Small tables with named rows and columns. After each table, cells are looked up by row and column.

Puf
fields: Gov, Dalefab, Rutobef, Tiroso, Tofe, Dav, Fab
Zigekib: [41.4, 41.9, 57.0, 51.6, 57.1, 45.4, 52.2]
Gebul: [55.2, 58.7, 48.6, 46.6, 40.8, 46.8, 47.0]
Doriv: [49.7, 49.6, 43.6, 47.1, 47.7, 36.9, 50.2]
Deme: [64.7, 24.8, 75.7, 54.6, 45.0, 78.9, 51.4]
Sutido: [66.8, 61.2, 40.0, 65.6, 67.7, 31.3, 35.4]
Kof: [51.9, 48.1, 67.0, 60.6, 34.9, 57.2, 47.8]
Dukekof: [61.9, 34.6, 74.7, 61.1, 37.7, 71.7, 70.2]
Vok: [64.8, 34.9, 72.9, 56.8, 43.9, 69.6, 52.1]
Naz: [73.5, 53.7, 46.9, 67.6, 62.4, 40.4, 30.5]
Pivazas: [54.9, 55.5, 61.5, 57.4, 60.3, 42.6, 50.5]
Fipuduk: [77.3, 24.5, 85.3, 64.2, 37.0, 65.7, 67.9]
Tigofin: [48.8, 55.1, 38.7, 45.4, 61.5, 42.4, 46.9]
Biv: [34.4, 67.1, 51.3, 50.2, 60.9, 36.0, 64.7]

Kof, Tofe => 34.9
Kof, Gov => 51.9
Tigofin, Dalefab => 55.1
Sutido, Fab => 35.4
Dukekof, Dalefab => 34.6
Pivazas, Tofe => 60.3
Naz, Tiroso => 67.6
Vok, Rutobef => 72.9
Tigofin, Rutobef => 38.7
Sutido, Tiroso => 65.6

Ridof
|  | Subizi | Kibikor | Lenu | Tezedo | Bik | Lirep |
|---|---|---|---|---|---|---|
| Tusomo | -5011 | 9 | -517 | 454 | -165 | -422 |
| Nibav | 5736 | -3162 | 128 | 2094 | -1587 | -217 |
| Zesazi | 6773 | -5109 | -848 | 89 | -352 | 879 |
| Nok | -4749 | -706 | -573 | 411 | -452 | -853 |

Lenu of Nok is -573
Subizi of Zesazi is 6773
Subizi of Nibav is 5736
Tezedo of Tusomo is 454
Tezedo of Nibav is 2094
Kibikor of Zesazi is -5109
Kibikor of Tusomo is 9
Lirep of Nibav is -217
Kibikor of Nibav is -3162
Subizi of Nok is -4749
Tezedo of Zesazi is 89
Bik of Nok is -452
Lenu of Nibav is 128
Subizi of Tusomo is -5011
Lirep of Tusomo is -422
Bik of Nibav is -1587
Lenu of Zesazi is -848
Tezedo of Nok is 411

Dimonen.tsv
	Pefizi	Doso	Gabog	Vagug	Moro	Mifit	Lere	Vanol
Zop	3332	3998	4327	3589	2234	2439	1495	6472
Rim	1247	4850	1238	733	3094	2199	2122	7864
Gira	3159	6357	2983	5034	5455	2319	7531	2211
Limeda	6813	2840	3888	2200	5163	6380	3312	3825
Vobidu	3182	3851	2761	2220	2255	2984	2004	6734
Luneb	2645	5179	3985	4121	3256	1207	2788	6401
Tuzoga	7528	3343	3155	2432	5869	7005	3629	2874

What is the Mifit of Luneb in Dimonen?
1207
What is the Vagug of Rim in Dimonen?
733
What is the Pefizi of Rim in Dimonen?
1247
What is the Moro of Vobidu in Dimonen?
2255
What is the Vanol of Luneb in Dimonen?
6401
What is the Doso of Rim in Dimonen?
4850
What is the Gabog of Rim in Dimonen?
1238
What is the Gabog of Limeda in Dimonen?
3888
What is the Gabog of Vobidu in Dimonen?
2761
What is the Moro of Zop in Dimonen?
2234
What is the Vagug of Luneb in Dimonen?
4121
What is the Pefizi of Vobidu in Dimonen?
3182
What is the Doso of Zop in Dimonen?
3998
What is the Vagug of Zop in Dimonen?
3589
What is the Lere of Tuzoga in Dimonen?
3629
What is the Gabog of Luneb in Dimonen?
3985
What is the Doso of Vobidu in Dimonen?
3851

Ravimup =
	Nur	Lipasel	Ludu	Doz
Nogod	-0.714	-0.706	-0.176	0.869
Sil	-0.682	-0.692	0.007	0.850
Ror	0.921	-0.368	-0.819	-0.702
Miluk	-0.058	0.833	-0.238	-0.727
Ligira	-0.743	-0.707	-0.583	0.686

Lipasel of Ror is -0.368
Lipasel of Miluk is 0.833
Lipasel of Nogod is -0.706
Doz of Ror is -0.702
Nur of Ror is 0.921
Ludu of Ligira is -0.583
Ludu of Miluk is -0.238

Pivifo =
|  | Mes | Gud | Zar | Bil | Kogud | Tes |
|---|---|---|---|---|---|---|
| Tigunel | 83029 | 58603 | 30963 | 51339 | 45151 | 54029 |
| Namike | 86925 | 57431 | 2917 | 53947 | 32835 | 43497 |
| Gotapi | 89992 | 72779 | 14935 | 52703 | 45697 | 58759 |
| Ges | 42320 | 32215 | 61315 | 52089 | 31689 | 20091 |
| Vadovon | 36293 | 27092 | 58481 | 56650 | 20637 | 18964 |
| Kiz | 88713 | 59581 | 18161 | 80087 | 85920 | 51261 |
| Vil | 78037 | 66518 | 22714 | 48974 | 39500 | 54225 |
| Fimufo | 93880 | 63668 | 20272 | 68131 | 40713 | 56644 |

Tes of Fimufo = 56644
Tes of Vil = 54225
Kogud of Kiz = 85920
Zar of Vil = 22714
Kogud of Gotapi = 45697
Gud of Vil = 66518
Bil of Ges = 52089
Zar of Kiz = 18161
Gud of Gotapi = 72779
Bil of Vadovon = 56650
Zar of Vadovon = 58481
Mes of Namike = 86925

